Below are the code and all the weights of a small trained network. Each question names an input and a target symbol and asks about switching units off, where a switched-off unit gives its printed mean instead of its output.

import numpy as np


def w(rows, s, z=0):
    codes = np.array(rows[::2]) - 128.0
    scale = np.full(codes.shape[1], s)
    scale[-1] = z or s
    return codes * scale


def f(y):
    return y / 2 * (1 + np.tanh(0.7978845608 * (y + 0.044715 * y**3)))


def softmax(a):
    e = np.exp(a - a.max(-1, keepdims=True))
    return e / e.sum(-1, keepdims=True)


def log_softmax(a):
    a = a - a.max(-1, keepdims=True)
    return a - np.log(np.exp(a).sum(-1, keepdims=True))


def net(x, mask):
    ids = ['αβεηθλμπστφψω'.index(c) for c in x.split()]
    T = len(ids)
    res = E[ids] + P[:T]
    r = res
    for j in range(2):
        rows = slice(4 * j, 4 * j + 4)
        q, k, v = (r @ M[0][rows].T for M in (Q, K, V))
        z = softmax(np.where(np.tri(T) > 0, q @ k.T / 4**0.5, -1e9)) @ v
        o = O[0][rows]
        res = res + np.where(mask[j], z, o[:, -1]) @ o[:, :-1]
    y = f(res @ A[0][:, :-1].T + A[0][:, -1])
    res = res + np.where(mask[2:6], y, B[0][:, -1]) @ B[0][:, :-1]
    return log_softmax(res[-1] @ U[:, :-1].T + U[:, -1])


Q, K, V, O, A, B = {}, {}, {}, {}, {}, {}
E = w([
[160,155,72,156,141],'α',
[100,55,84,119,162],'β',
[45,176,158,183,144],'ε',
[80,154,95,81,51],'η',
[89,125,205,90,140],'θ',
[23,127,77,179,78],'λ',
[166,159,70,114,62],'μ',
[223,147,59,107,134],'π',
[250,142,226,120,102],'σ',
[122,232,76,106,202],'τ',
[154,217,115,156,65],'φ',
[141,196,97,235,118],'ψ',
[134,148,24,161,131],'ω',
],0.015)
P = w([
[36,54,65,142,250],'0',
[70,71,72,147,239],'1',
[92,100,95,139,254],'2',
[91,101,90,148,246],'3',
[100,145,84,119,240],'4',
[132,109,96,140,241],'5',
],0.0023)
Q[0] = w([
[107,139,41,109,111],'H0',
[66,161,158,201,97],'H0',
[203,219,150,129,65],'H0',
[165,132,96,177,153],'H0',
[160,234,94,185,58],'H1',
[123,54,171,93,8],'H1',
[46,178,187,122,114],'H1',
[71,83,32,147,125],'H1',
],0.017)
K[0] = w([
[87,142,52,131,124],'H0',
[121,132,150,209,64],'H0',
[182,239,130,97,115],'H0',
[164,154,101,154,185],'H0',
[155,226,115,189,56],'H1',
[128,61,178,97,8],'H1',
[73,169,163,66,121],'H1',
[71,90,45,145,127],'H1',
],0.018)
V[0] = w([
[131,51,97,167,71],'H0',
[81,96,117,115,154],'H0',
[185,160,141,145,113],'H0',
[161,86,111,152,145],'H0',
[124,116,136,246,131],'H1',
[116,91,192,99,77],'H1',
[151,151,57,117,81],'H1',
[125,163,182,171,104],'H1',
],0.013)
O[0] = w([
[158,49,1,125,67,83],'H0',
[67,102,143,119,198,117],'H0',
[199,161,121,138,57,142],'H0',
[147,75,129,150,108,122],'H0',
[145,20,123,229,69,155],'H1',
[24,192,149,61,93,3],'H1',
[198,194,33,122,114,194],'H1',
[86,132,154,217,47,118],'H1',
],0.0087,0.0052)
A[0] = w([
[120,115,150,190,102,7],'N0',
[103,136,79,134,4,212],'N1',
[173,84,128,39,66,82],'N2',
[142,128,112,83,163,3],'N3',
],0.012,0.0012)
B[0] = w([
[133,39,193,149,85,199],'N0',
[43,255,129,102,127,255],'N1',
[72,84,220,19,40,175],'N2',
[207,110,173,60,111,188],'N3',
],0.0091,0.0085)
U = w([
[104,73,112,90,51,5],'α',
[101,32,104,57,185,213],'β',
[193,180,185,165,227,205],'ε',
[72,166,59,3,102,77],'η',
[65,138,207,82,189,191],'θ',
[31,111,32,140,133,243],'λ',
[155,87,138,180,37,216],'μ',
[94,58,185,160,131,205],'π',
[145,131,234,90,70,2],'σ',
[202,83,153,58,81,157],'τ',
[137,227,122,167,119,26],'φ',
[130,124,142,117,137,10],'ψ',
[179,113,38,190,171,240],'ω',
],0.0059,0.0023)

Each question gives the input, a string of symbols that net reads in full, and the target symbol t.
The units are the heads (4 rows each of Q, K, V and O) and the neurons (one row each of A and B). Each row of codes is followed by its name. A weight is (code - 128) times the scale printed after its matrix; where a second scale follows, it is the last column's (O, A, B and U).
mask holds one flag per unit, heads first, then neurons. A switched-off unit (its flag False) gives its mean, the last column of its rows in O or B, instead of its output. The means were averaged over made-up inputs and are rounded, as every weight is.
A unit's drop is (log p(t) with every unit on - log p(t) with that unit switched off) / (log p(t) with every unit on - log p(t) with every unit switched off).
The circuit of an input: a set's keep is (log p(t) with only the set's units on - log p(t) with every unit switched off) / (log p(t) with every unit on - log p(t) with every unit switched off). Starting from all 6 units, units are removed one at a time, each time the one whose removal leaves the highest keep (on an exact tie, the one counted first), for as long as the keep stays at least 0.8.
units of the circuit, in order: the units of the circuit, biggest drop first
top k neurons: the k neurons with the biggest drops, biggest first
heads that matter: for each layer, one digit per head in row order, 1 if its drop is at least 0.15 and else 0, layers parted by /
drop when u is switched off: that unit's drop, to one decimal
input σ φ α, target ω: units of the circuit, in order	(H1 N2 N1)
input β σ τ β μ, target ε: units of the circuit, in order	(H0 N2)
input β τ ω λ τ μ, target ε: heads that matter	10
input σ λ φ φ, target φ: units of the circuit, in order	(N1 H0 H1)
input φ π μ, target η: units of the circuit, in order	(N1 H0 N2 H1)
input β η θ φ ψ, target μ: top neuron	(N0)
input ε μ π π, target τ: units of the circuit, in order	(H1 N2 H0 N1)
input π φ τ α, target ε: heads that matter	11
input η τ φ α μ τ, target ε: units of the circuit, in order	(H0 H1)
input π φ ω τ, target ε: units of the circuit, in order	(H1 H0)
input π ω π, target τ: top 3 neurons	(N2 N1 N3)
input φ ω λ, target λ: top 3 neurons	(N1 N3 N2)
input τ τ ω β θ ε, target ε: units of the circuit, in order	(H1 N2)
input ψ ω α, target μ: units of the circuit, in order	(H1)
input θ θ π μ, target η: units of the circuit, in order	(H0 H1 N1 N2)
input ε π ε ω, target ω: units of the circuit, in order	(H1 N2)
input λ ψ ε θ α π, target μ: units of the circuit, in order	(H1 H0)
input π μ η η α, target ω: drop when N3 is switched off	0.0
input τ α ε α, target ε: drop when H0 is switched off	0.6
input ψ ε λ λ π, target μ: drop when H1 is switched off	0.8
input ψ π ε, target μ: drop when N0 is switched off	0.2
